<44> [ -4 -10  30  20  -3  -6  -1  -4 -10   2 -19  13 -16   0   1 -16 -13  -3
   0   2  -9]
<50> [ -2  -8  12 -24 -15  19  -9   1   2   2   0  10  23 -20 -21  -7  17  17
   3  -2  19]
<38> [  5  24   0 -35  -1   6 -13 -16 -16 -12 -18   2  25  -5  -1  23  -4  11
  -2  15  24]
<39> [  3 -12  27   7  -5   0 -16  -5  -9   7  -9  29  -9 -20 -17 -16   0  11
  -6   5  -4]
<43> [  4  25   0 -23  -1  -9 -11 -14   1  -6 -12  10  12  -5  -9  16   2  20
  -4   8  27]
<46> [ 1 -7  0 -9 -4 10 -4  1 -2  0  4  2  6 -5 -7 -4  3 -5 -2  3 -4]
<50> [  0  -7 -18  29  14  -3  15  14   0   6  15 -19  -8  10  27   5   2   2
   9 -16  -9]
<50> [-13 -11  44  -6 -20  18   1  -2 -13  -3 -31   4  23 -10   0 -11   1  21
  15  -7  28]
<50> [  7  26  -8  -1   7 -26 -12 -20   9 -12 -12   7 -23  11  -9   5 -29 -27
 -15  25 -21]
<46> [  9  26 -20 -18   8  -9  -9 -16   0 -14  -6  -6  -1  10   0  19 -19 -21
 -10  22 -10]
<39> [ -2 -12   6  14   2   6   3   3  -9   0  -4  -6  -6   3  11  -6 -10 -12
   3   0 -17]
<43> [  7 -20 -24 -13  24 -13  28  23 -38  28  51  28 -43  32   0  11  52 -24
 -35  -4  -4]
<50> [  0  -8  -6 -17  -4   2   5  10   5  11  22  13  -1  -1 -19  -3  30   7
  -8  -7  13]
<39> [  8  42 -48 -44   8 -23   4 -10  23 -11  19  -5   0  24 -17  30  11 -16
 -18  16  16]
<50> [ -3 -22 -13  32  17   8  27  25 -20  13  20 -23  -6  15  42   7  13   3
  11 -25  -7]
<43> [ -9   0 -21  22  10  -6  33  21  11   6  16 -31   2  23  33  12  17  15
  17 -30  18]
<38> [-17   1   6 -13 -22  -8  18   0  37 -11  -3 -10  -9  26 -24 -23  -4 -39
  -1   2  -5]
<46> [ 12 -20 -15 -43  -6  40 -20   2 -19  -2  22   6  23 -22 -23  -1  10 -26
 -13  19 -24]
<39> [  1 -11 -10  28  15   4  11  13 -14   7  10 -16  -2   4  33   8   2   8
  10 -15  -7]
<39> [-12 -17  26  15 -16  22   3   9   5   2 -15 -13  29 -19  11 -12   4  36
  28 -24  23]
<39> [ -6 -26   7  -4  -4   6  16  15  -9  12  18  10 -15  12 -10 -16  22 -20
 -10  -6  -8]
<39> [  1  12  17 -23 -15  -6 -19 -19  12 -10 -18  20   0  -9 -34 -10 -12  -9
 -11  21   0]
<38> [-12  10 -15  22 -18 -13   5  -3  75 -19  -2 -34  -4  10 -15 -27 -33 -30
  17  -4 -29]
<46> [ -1  -3  24  44   9  -8  -1   5 -13  15 -15   7   2 -19  29   4   5  64
  19 -26  29]
<50> [ 16  13 -55 -27  16 -32   1   5  24  13  58  27 -39  16 -41   7  33 -28
 -40  13 -16]
<43> [  6  13   5  -6 -16  -4 -35 -23  39 -16 -15  10   2 -26 -40 -21 -34 -14
  -4  24 -27]
<43> [  2   5  19   0  -9   3 -21 -18   2 -13 -27   5   3 -13 -10 -10 -32 -13
   0  19 -18]
<44> [ -9 -22  -2  16  -7  16  13  19  14   7  14 -17  12  -4   8 -12  13  10
  17 -23   1]
<39> [  8  40 -38 -29   9 -19  -3  -5  23  -1  16  -1  17  -1  -8  34  23  37
  -3  -4  44]
<44> [ 16  45 -29 -38  12 -21 -18 -22   2 -10   0  12   5   1 -13  34   0   8
 -18  23  20]
<46> [ 16  39 -25  -4  14 -23 -25 -25  11 -14  -9   2  -6  -5  -4  21 -30  -5
 -10  25 -14]
<44> [ -7   3  27 -12 -19  15 -12 -11   5 -12 -29  -3  28 -16  -8  -8 -13  13
  14   3  16]
<38> [ -9 -21  -5 -10  -3   8  27  22  -6  12  25  -2  -4  19   0  -4  35  -9
  -3 -16  11]
<38> [ -9 -22  10  -8   3  12  29  22 -34  17  13   2   2  17  18   7  40  12
   0 -21  29]
<44> [  3 -18  -4  -8  -4  12  -5   1  -3  -2  11   4 -11   1 -16 -16  -8 -44
 -13  16 -39]
<50> [  6  21  -6  -7  -3 -13 -18 -17  21 -11  -9   5  -2  -7 -18   0 -20  -6
  -5  16  -8]
<44> [  1 -28  -2   8 -11  10  -9   7  23   4  21   8 -15 -12 -30 -34  -3 -32
  -7   5 -44]
<43> [  1  12 -16  -4  -5  -8  -6  -2  33  -3   9  -3   5  -7 -16  -1   3  10
   2  -3   6]
<43> [ -3  -8  21   9 -19  21 -23 -10  18 -12 -23  -8  24 -31 -10 -21 -29   5
  18   4 -15]
<38> [  9  22 -31  51  12  -1 -23  -7  39 -13  -9 -43  27 -33  34  13 -43  39
  36 -12 -16]
<43> [ -5 -28  -5  13  15   9  34  28 -37  20  25  -7 -12  24  33   7  33  -2
   0 -23   5]
<46> [  1  -8  18 -52 -23  47 -25 -11 -18 -14 -18   0  51 -29 -21  -1  -3  -2
   4  18   9]
<38> [ 16   2 -21  22  18   4 -21   0  -6   6  11  -2   7 -28  16  14  -7  27
   5  -3 -13]
<38> [ -2  -9  -6  27  -2  -8   1   5  28   2  10  -5 -18  -1  -7 -20 -11 -14
   2  -4 -28]
<44> [ -5  -8  -5  -3   4  15  17  11 -19   0   2 -20  13  13  25  11   7  -4
   8  -9   6]
<44> [  1  12   9  38   1 -39  -9  -3  39  15   1  27 -23 -19 -18 -13   8  52
   3 -18  20]
<46> [  1   1 -11  -4   6  -3   7   3  -4   0   8  -4  -7  12   4   5   2 -15
  -6   3  -7]
<46> [  4  22 -14  20  16 -30   4  -6   8  -2  -2  -3 -22  16  14  13 -12   1
  -3   1  -3]
[  7 -28  26  31  22   3   2  12 -64  27   3  30 -19 -11  29   5  21  33
  -6 -13   6]  <38>
[ -9  -7   3  23  -9   9   5  12  27   4   1 -19  23 -17   9  -7   8  42
  28 -29  21]  <50>
[  4   5 -23  22  13 -11   5   5  12   1  13 -14 -10   6  15   6  -6  -2
   3  -6 -14]  <50>
[ 10 -10 -14   3  -6 -11 -22  -3  39   5  27  25 -27 -18 -50 -30  -3 -25
 -20  14 -43]  <44>
[-10   2  12  25  11 -32  31   5 -13   6  -6   4 -43  43  20  -1   0 -19
  -9  -6   0]  <50>
[-11 -29  28  12   0  23  22  16 -44   8 -11  -9   8  10  35  -1  10   4
  12 -16  10]  <50>
[  4   0  38   0   3  -9 -13 -15 -39   3 -28  35 -17  -4  -3  -2  -9   3
 -14  17   3]  <38>
[ -7  13  16 -29 -23   3 -10 -14  24 -13 -19   5  20  -8 -30  -9  -5   3
   3   9  19]  <39>
[-11 -20  26  -4 -19  15   5   3   1  -3 -11   0   3   1 -12 -24  -4 -19
   4   0  -8]  <39>
[  8  23 -12  11  11  -8 -13  -4   6   3  -3  -2  20 -23  15  23   4  60
  14 -13  33]  <39>
[ -4   7  40  18   6 -17   3 -13 -37  -1 -39  16 -20  12  21   3 -20   4
  -3   8   8]  <44>
[ 17  -5 -56   9  23  11  -6  12   2   4  41 -21   3  -8  16  17   1 -11
  -2  -1 -35]  <50>
[  1  26  -5  25   5 -25  -9 -17  26 -14 -20 -12 -11   4   8   2 -38  -4
   6   8 -15]  <50>
[  5  12   6   9   0 -23 -15 -11  18   3  -4  23 -17 -11 -21  -8  -5  13
  -8   6   0]  <44>
[ -4 -13 -32  -3   5  18  25  27   6  10  35 -29  20   8  19  12  34  14
  14 -29  17]  <38>
[  8  -4  26  39  10 -13 -20 -12 -20   5 -21  22 -23 -19  10  -8 -25  13
  -2   7 -20]  <38>
[  0  15  44  11  -5 -18 -21 -28 -13 -11 -49  24 -16  -6  -6 -10 -39  -3
  -5  23  -6]  <38>
[ -2   0  -7 -16  -5   2   5   0   7  -5   6  -4  -3  12 -11  -4   0 -27
  -7   8 -10]  <46>
[ -1  29 -26 -31  -3  -7   4  -7  24 -14   2 -16  14  15  -9  17   0  -9
  -1   7  16]  <39>
[ 21  -3  -1  49  33 -17 -22  -8 -38  10  -3  19 -36 -14  28   8 -28   2
 -12  13 -42]  <39>
[ 15  -6 -56  -5  24  -7   8  17   1  14  57   1 -23  12  -2  14  27 -22
 -22   0 -26]  <50>
[  2 -35  31  53   9  11  -6   7 -34  13 -11   8 -17 -17  27 -18 -18   5
   8  -7 -33]  <39>
[ -6 -20  10  25  -8  15   0   6   9  -3  -5 -16   3  -7   7 -20 -18 -13
  14  -6 -26]  <43>
[ -1   7  34 -41 -23  11 -23 -21  -6 -11 -29  26  18 -17 -37  -9  -6   0
  -8  23  17]  <50>
[ -8 -27  11  19 -17  -3   2  13  39  13  19  14 -16 -12 -33 -40  15   1
   1 -16 -13]  <46>
[ 12  13  -7  19   6  -9 -29 -17  16  -8  -9   3  -5 -23  -5  -2 -33   3
   0  15 -27]  <38>
[  3  -4  -2 -19  21  29  19   9 -80   2  -7 -19  26  18  58  44  14   6
   4  -3  24]  <46>

<14> [ -9 -23 -12  -5  -6  12  -6  -3  10   9  12  -1 -10   0  -3 -12  -3   9
   3  21   9]
<14> [-13  -2 -31 -24  16 -15 -16 -18  57  17  39   3  -5  24 -12  -3  -3  27
  25  13  13]
<15> [ 10 -14  -2 -13   0  -5 -16   5  21  36  -6  -4  23  17  -8  10 -18  19
  -3  -6  -5]
<11> [-19   7  24 -10   0 -17 -13  11  10   7  -7 -18  -1  -5  42  -8 -10  17
  -6  -3 -21]
<5> [ -2 -11   3  22 -27  19  14  -3 -32  -3  -4  24 -24  11 -16 -17  -6 -33
   1   8  17]
<16> [ 17   6  11 -21  39 -11   5 -11 -14 -20   7 -16  19 -14   9  57  30   6
  -6   7 -21]
<5> [-18  23  21  22  -6  -8  -8  -2 -26 -13  13  17 -12  -2 -17  25 -19 -19
  10   8 -14]
<14> [  5  -8   8  -2  -3  -9  -7   1 -13  18  -7  -2   2   6  -2   9  -9   0
  -5  -8 -15]
<11> [ 31  34   4 -17  33 -40   0 -15  -5   3 -15 -13  35   5  -1  62   7  -8
  -5 -44 -33]
<9> [ -3   4 -54  12 -16  13   9 -24  -2 -20  -1  -7 -17 -34 -16 -12  -3 -33
   5  -6  15]
<14> [  7   1  20  -4   3 -18  -9   9   2  26   0  12   9  32  -9   4  -9  13
   2 -14  -9]
<9> [ -1 -11  -3  -3 -11  -2   2 -10 -11   9  -6  -3 -13   4  10  -3  -6 -16
  -3  -2  -3]
<9> [ 12 -16 -30  -6  -5  14   7 -25   5   7  11  11  -2  15 -27  19  -3 -22
   8  14  21]
<16> [ 26 -15  -4 -30  25 -24   5 -12 -12  12  -8 -22   5   3  19  15  29   9
 -11 -23 -22]
<16> [ -2   2 -24   2  -7  -8 -13   5  21  15  -6 -10   5 -11  -8 -25 -14  14
   2 -21  -2]
<5> [  2  -7  30 -14  -2   7  -1   9  25  21  -5  10  20  40  18  14 -12   8
  -3  17  13]
<11> [-14 -14  29   4  17  20  -9  38   7 -16  20   0   5 -16   3 -24  24  56
  -2  36   4]
<14> [-14  -2  22 -12   8 -23 -13  -1   1  15  17   2 -13  21  13   5  -4  15
   7   6 -18]
<15> [  1  -7  -8   2   1  -1  -7 -10 -11   6  11   4  -3  -1 -22  20  -7  -5
   5   7  -7]
<14> [ 38  10   9  12   2   1  12  15  -8  12 -23  22  33  26 -34   7   3  -5
  -6 -34   9]
<11> [-20  32  19   1   4 -29   3   2   6 -14   4   3 -22  10  32 -27   6   1
   8 -20  -9]
<15> [ -5   6   0   8  14  13  22  -7 -22 -47  19   9 -24 -15  -1  -3  37 -11
   6  21  13]
<11> [  1   0  -1   2   8  -4  10  -1 -10 -12   9   7 -17   3  -2 -18  22   2
   4  -4   4]
<16> [ 12 -18   4  13  11  17   1   4 -30  -7  23  23  -2   3 -51  18  16   7
   6  23   5]
<9> [-10   7  18   7  -7   7  -3  15  14   1  -1   9   6  10   6 -10 -11   8
   1   8   9]
<15> [  6 -13  -3  -1  -2  -3 -11 -10 -19  17   4   0   2   1 -21  30 -13  -7
  -1   4 -15]
<9> [ -2   6   7 -11   0 -11  -1  -4  23  14   3   7   3  31  10   2  -8   1
   6  -3   6]
<5> [ 2 11 33  1  3 -8  2  8 -8  2 -4 12  5 22  8 11 -2 -2 -1 -2 -6]
<16> [ 31  17   7  -7  56  -6   9 -12 -34 -41  22   0  26 -21 -34  84  45   4
   1  11 -21]
<15> [ -5   9  18   5  -5   4   3  25  20  -2 -13   2   8   6  20 -37   1  18
  -4  -9  11]
<9> [ -5  56 -35  -1  22 -13   3   2  69 -31   7  -7  22 -16   1 -21  11  19
  16 -28  20]
<5> [  7  -1  23  -5 -25  12  11   4  31  30 -19  27  16  63  13  -5 -27 -20
   0   2  34]
<16> [ 13  -8 -19  -1   6 -12  -5  -6 -12  11   0  -5  -1  -7 -21   0   5   3
   0 -20 -12]
<5> [-13  -1  22  17 -10   9  -4   4 -24  -5  12  18 -12   5 -15  12 -12 -10
   5  23  -2]
<11> [ 14  -6 -23   1 -12   7   2 -19  -5  13  -9   3   8   3 -22  24 -18 -29
   0  -4   6]
<9> [-16  25  -1   6  -4 -11  -6  -1  27  -2   9  10  -3  12   0 -10 -15   0
  13  -6   7]
<14> [ 13  24  -4  -2   6 -21  -7   3  26  18  -9   4  26  19 -12   8 -14   6
   4 -33  -4]
<11> [-12  33  -3  30  -7  20  -5   4  23 -19  21  35  16   7 -52  21 -26 -11
  21  21  27]
<15> [  9 -30  45  26 -16   8 -18  22 -74  28  -7  18   4   3 -41  33 -24  -2
 -13  12 -33]
<11> [  2   0   0  -2  -4   3 -11  -1   7  12  -7  -8  20  -5  -3  28 -22  -2
  -4   5  -7]
<5> [ 21 -10 -19 -13  14  -7   8   8  10   4 -14 -18   8 -10  11 -34  30  24
 -10 -29   0]
<11> [ 19   7 -22  11   4   6  25 -11  -9 -18   7  26 -12  16 -32 -15  25 -21
  11 -13  27]
<16> [-25  12  -9   0 -23  -5 -14   2  32  11 -14 -17  -1 -12  30 -22 -34  -3
  -1  -7  -1]
<16> [ -6   0   3   8  10  14 -11   6   0 -13  19   4  11 -17 -25  26  -2  14
   5  28  -1]
<15> [-10   7  23  24 -23  -2  -1   9 -43  -2 -19   3 -15 -12   6  -7 -18 -23
  -9 -11 -18]
<9> [-36  -9  28   9 -62  -1   1   3 -13  26 -36  -4 -41  17  66 -53 -46 -40
 -12  -6  -1]
<16> [ 10 -12  -8 -25   6 -23  -1 -11   0  20 -15 -26  -2   0  31  -2   7   4
 -10 -24 -20]
<14> [ -7  -8 -34 -28  28 -18  -4 -40   6 -10  40 -13 -24  -7  -2  30  21   1
  16  19  -9]
<5> [  5  -6 -70 -19 -10   8   0 -25  56  12  -9 -25  10 -16   5 -17 -13  -8
   3 -13  24]
<5> [ 17  -7 -26 -16   1  -1  12  -7  19   7 -18 -14   6   1  16 -21  13  -2
  -7 -22  12]
<15> [  1  -6 -21  -7   5   2  17 -16   7 -12  17  10 -25  14  -2 -23  25  -7
  11   4  23]
<15> [ 16 -29  33   7 -13   1 -11  12 -51  34 -19   3  10   9 -15  27 -18  -4
 -17  -1 -28]
<9> [-5  6 44  2  5  5 -8 28 20  9  6 19 21 31  1  4 -8 29  2 18  7]
<14> [ 21 -27   0  -6  -1  -3  -7   0  -9  37   0  11   8  28 -28   9  -6   8
  -2  -7  -4]
[ 11 -27 -16  -3 -14  20   6  -3  -2  13 -11  -3   1   0  -5 -10  -1  -8
  -8   6  14]  <11>
[ -8 -24 -18  -5 -15  26   1 -16   5   2   7  -2  -8  -4  -1  10 -11 -16
   1  35  17]  <5>
[-45  36  28   6 -16 -22 -23   6  24   2   2  -6  -8   0  38  -2 -43   1
   8   3 -19]  <11>
[ 21  -8  -2 -33  26   1  -2   2  38  12  -9 -23  42   3  20  28  12  28
 -11   2   1]  <15>
[ -3  -5  34  -1  18   1  17   0 -36 -27  23  18 -27  14   8   6  37  -1
   4  25   0]  <14>
[-13  -1  -2  -9  -2   5 -13  13  39   8  -1 -14  14  -8  19 -15 -12  27
  -1   9   4]  <16>
[ -1  25  14   0  10 -21  -4   0  -1  -5  -1   0   7   3   6  16  -3  -1
   2 -16 -16]  <5>
[-33 -31  34  14 -32  33  -5  30  -8   2  -1   5 -24  -3  28 -48 -12  14
  -8  43  13]  <14>
[ 41   8 -37  -3 -11   4  20 -28   6  15 -29   9  25  22 -27  28 -12 -50
  -3 -35  21]  <11>
[  0 -13  -8 -10   7  -2  -5  -4  19  14  21  10  -3  23 -15  -4   3  16
  11  11  10]  <14>
[-37   8  -4  18 -26   0   0  -8  -3 -10  18  17 -46   5   3 -36 -16 -20
  17  13  12]  <11>
[-11  -5   0  -5   6   4   3  -4   5 -11  19   4 -14   3   4  -5  12   6
   7  20   8]  <14>
[ 13 -12   2   8  -9   7  17   7 -22   0 -13  10 -12   8  -3 -31  16  -9
  -6 -15  10]  <5>
[ -9  -8 -33   8 -16 -13 -13 -30 -15  21  21  13 -28   9 -41  10 -27 -26
  17  -3  -7]  <15>
[ 10  14   5  18 -17  13   4  22   8   3 -30   5  25  -3  -5 -17 -15  -5
 -10 -21  11]  <14>
[ 18  12  41   5  25 -26  10  26 -40 -11 -11   3  -1   4   9 -15  39  22
 -11 -35 -27]  <5>
[ 14   4  -6 -27  24   1  11 -11  17 -16  -8 -26  22 -14  32  29  23   3
 -10   4  -1]  <15>
[ -9 -20 -12 -12 -35  -7   4 -36  -3  35  -4   9 -34  42  16  -2 -32 -48
   5   1   9]  <9>
[-27  43 -17  35   2  -9 -11   9  -7 -40  14  -2 -13 -54 -24 -18  -4   5
  13 -13 -14]  <9>
[-27  31   5  29  -6   3 -12  14   4 -24  13   9  -3 -24 -17  -7 -17   5
  11   8  -2]  <15>
[-17  36   0  18 -33 -14  13 -21 -16 -11 -23   5 -25   2  26  -6 -29 -63
   2 -26  -2]  <16>
[ 11 -36 -10  -6 -10  25  19  -8 -21  -2  -8  -3 -16  -2   9 -15  20 -15
 -10  16  17]  <5>
[  7  29  23  -8  -1 -19  17 -19  -9  -5 -19   6   2  27  31  33  -6 -43
  -3 -18  -5]  <5>
[  7   4   6   1  22 -15  -4  11 -30 -16  -5 -22   2 -39   5   2  26  21
 -11 -18 -33]  <9>
[-11  13 -23   5   6  -4  -4 -25 -10 -21  20  -4 -11 -24 -18  33  -4 -20
  11  11  -9]  <15>
[-19  13 -46   6  -3  -6  10 -36   6 -25  34  13 -45  -2 -20 -17   8 -28
  27   4  19]  <15>
[ -8 -38  -7  -3 -16  17   4   3 -12   8   0  -6 -27  -6  14 -40   9   4
  -6  16   9]  <11>
[ -2  24 -12   0 -17 -22  14 -22   5   3 -15   6 -20  22  20 -18 -11 -41
   6 -35   6]  <11>
[-15  19  -2   9  -9  -7 -22  13  31  14  -2  -3  18  -6  -7  -4 -34  15
   5  -9  -6]  <15>
[  0  57 -13  35  11   6   3   5   9 -44  11  21  22 -24 -50  23  -4 -11
  16  -9  12]  <16>

(71) [ 11   2  21  13  -4  11  10 -17   7   3  19 -18 -11 -30  26  33   7  -1
   0   5  11]
(74) [  6   3 -26   8   9 -19   7   5  -3  20  10  11   2  30 -29  -2  14 -15
  -8 -14 -41]
(71) [ -7 -15   4  27   6 -26  -7   1 -17   7   5  26  25   0 -22  -1 -17   5
   6 -29  31]
(74) [-19   8  -3 -18  -8   3   3   2  -4  -1 -20   2   6  12  -3 -21   3  -1
 -10  11  -2]
(66) [ 19   4  -5 -24  -3   7 -11   3  -3 -18   3   2 -18  -1  -7  -6   2  -6
  15  -3   0]
(71) [  5   3   8 -10  -4  15  -4  -2  10  -7  -4 -13 -14  -5  17   5   3   0
   7  11  -8]
(76) [-22   2 -10  10  -5  -5  20   2   4  12  -3  -2   7  29 -13   2  13 -10
 -13  11 -16]
(76) [ -5  -9   1   4  -8   7   7  12   8  -7   0 -13  -2  -2  -5  13   3  11
  14   2  -1]
(71) [-13   2 -11  16   9  -7  22  -4  -3   6   8   4  17   0   4  -6  -1  -2
 -37  19  19]
(66) [ -1  -1   3  -7 -17  33  19  11  34  -9   2 -46 -29   7  15  34  25   3
  20  29 -40]
(74) [-30   7  17  -1 -17   8  16 -14   0   2 -11  -7   3   7  10   4   8 -10
 -11  18  17]
(71) [ -6  -5  15 -14   4  24 -29   2  21 -19 -27  -9 -12  10  36 -16 -21   8
  15  28   4]
(66) [ 13  -5  -1  -5   8   9 -18   3  10 -14   0   0 -14   9   9  -4 -10  -2
  14   8  -1]
(74) [ 25  -7  -8   1   9  -1  -5  11  -1  -9  14  -2  -4 -23  -4   5  -6  14
  10 -11   3]
(71) [  3   0  10  12  11   2  -9 -11   9  10   0  -2  -1  -3  25   3  -8   0
  -6   7  -4]
(66) [ -5  -2  -3   6  18 -18 -27  -4  -6  16 -18  26  15  23   0 -29 -19  -3
  -6 -12 -10]
(66) [ -8   1   0   8  10 -18  -8  -7 -14  15  -8  21  21  -1  -2 -20 -12   2
 -17 -12  11]
(74) [-15  10  13  32  -3  -3  17 -34  16  35  16  -6 -14  50   9  36  28 -47
 -11  12 -40]
(74) [  0  -2  -6   6   3 -10   0   2  -4   6   3   8   5   8 -12  -1   0  -2
   0  -9  -5]
(71) [  6   5   9   0  -7  13  14  -8   6  -3  12 -17 -12 -19  15  20  11  -2
  -3  11   3]
(76) [ -7   3   3   1   4  -3  -2  -3  -3   9  -9   3  11  -8  10 -10  -5   7
 -12   1   2]
(76) [ 13 -15   8  -5  -3  16  -9  16   8 -28   2 -14  -9 -28   8  10 -13  24
  28   1  24]
(76) [ -5  21 -29   1   9  -4  34 -14  -3   9  19   4  -2  28  -3  -9  21 -34
 -54  34  -7]
(76) [ 40   5   4  -8  -8   2  -3  -6  -3   1  28 -10 -30 -19 -13  35  22 -11
  30 -32 -29]
(66) [  9  14  -5 -35 -20  13  10   5  -2  -9  -1 -16 -20  -8 -12   5  24  -4
  11  -3 -25]
(74) [-21 -14  14  15   2 -22 -20  -1 -18   4 -17  31  29   7 -14 -18 -26   7
   8 -25  37]
(76) [-27  -7 -15  14 -13   2  32  15  14  -1   4 -14   0  41 -25  17  20  -9
   0  19 -17]
(74) [-16  -6   6  14 -18  -6  35   2 -16  -7  15  -3  17 -30 -20  21   7  11
  -6  -8  48]
(66) [-13   8   5   4   2  -2  13  -8  -7  14  -7  -3  20 -30  20  -9  -3  14
 -32   8  15]
(76) [-22 -18   1   7  -6   8   3  20  12 -16 -13  -8   8  12  -4   1 -10  17
  15  14  16]
(71) [-10   0  -1   8   5   3   9  -3   3  -3   1  -2   7  -2  13  -4  -5   1
 -19  20  19]
(66) [ 11   6  -1 -11 -31   4  46   0 -22 -23  37 -13 -10 -44 -32  36  29  -3
   3 -12  42]
[ 11  -5   0  -8   8  10 -10   4   1 -24   1   2  -3 -17  15 -12 -18  10
   0  14  35]  (76)
[ -1   3   2 -15   6  17 -18   1  18  -6 -20  -9 -11  14  27 -17  -8   1
   2  24 -18]  (71)
[ 25 -10   1  -4  17  12 -27   2  10 -30   8   5 -18  -1  19  -7 -24  -1
  15  14  26]  (66)
[-10  19  -5 -10   6 -44  -3 -18 -57  28 -12  52  47 -32 -24 -50 -12   1
 -46 -44  37]  (66)
[ 17  -9   1  -6   0  10 -10   8   4 -27  10  -3 -15  -6  -1   6  -9   3
  22   3  21]  (76)
[-26  -8  38  10  -1   1 -30 -19  -2  -1 -26  16  12   6  26 -11 -29   0
  12   0  41]  (74)
[ 16  -6  -4 -13  11   1 -25  12  -1 -12 -10   6   0 -13   5 -20 -19  17
  12  -7   3]  (74)
[  0  -4  -5  -3   5   6  -1   5   3 -18   1   2  -1   3   5 -10 -10   1
  -5  18  24]  (76)
[ 16   2 -12   6   1   1  18   2   5   3  23 -12 -11  -5  -7  21  17  -5
  -3   0 -18]  (74)
[-17  -6 -11  -8   3  -3  -9  14  -2 -12 -20  13  12  22 -10 -29 -15   5
  -2  10  14]  (71)
[ 64   0 -12 -10  16  27  -4  10  26 -19  35 -36 -42 -42  30  30   7  13
  16  12 -31]  (74)
[ 38  12   1 -15   9   2 -12 -15 -10  -6  19   5 -17 -31  12   0  -1  -8
  -3 -10   6]  (76)
[ -3  -1  -6   2  -2  10  19   9   7  -6   4 -18   2 -18   9   7   4  14
 -12  18   5]  (76)
[-25   7  -5   5 -21  -4  44  -2 -10   7  10  -7  10   2 -23  16  26  -9
 -21   6  10]  (74)
[ 19   6  -7 -30  -5   8 -17   6   0 -15  -3   1 -23  13 -12  -8   6 -10
  23  -7 -22]  (66)
[ 18  15  -7 -19  12  20 -18  -8  27   7  -7 -16 -32  29  31  -6  10 -19
  -1  26 -63]  (74)
[ 39  10   8 -15   8  -3 -26 -17 -13  -2  13  12 -16 -28  10  -2  -6  -8
   9 -24   3]  (76)
[ -2  -7   2  19  20 -16 -24  -4   0  18  -9  19  14  15   7 -15 -20   1
  -3 -11  -7]  (71)
[  4   0   0  15  -1 -12  14  -6 -11  11  18   4   7 -13 -12  17   8  -3
  -6 -17   7]  (71)
[ 22  12  -9  -4  -7 -12  12  -5 -10  21  20  -3 -10  -9 -25  22  29 -11
   5 -33 -42]  (71)
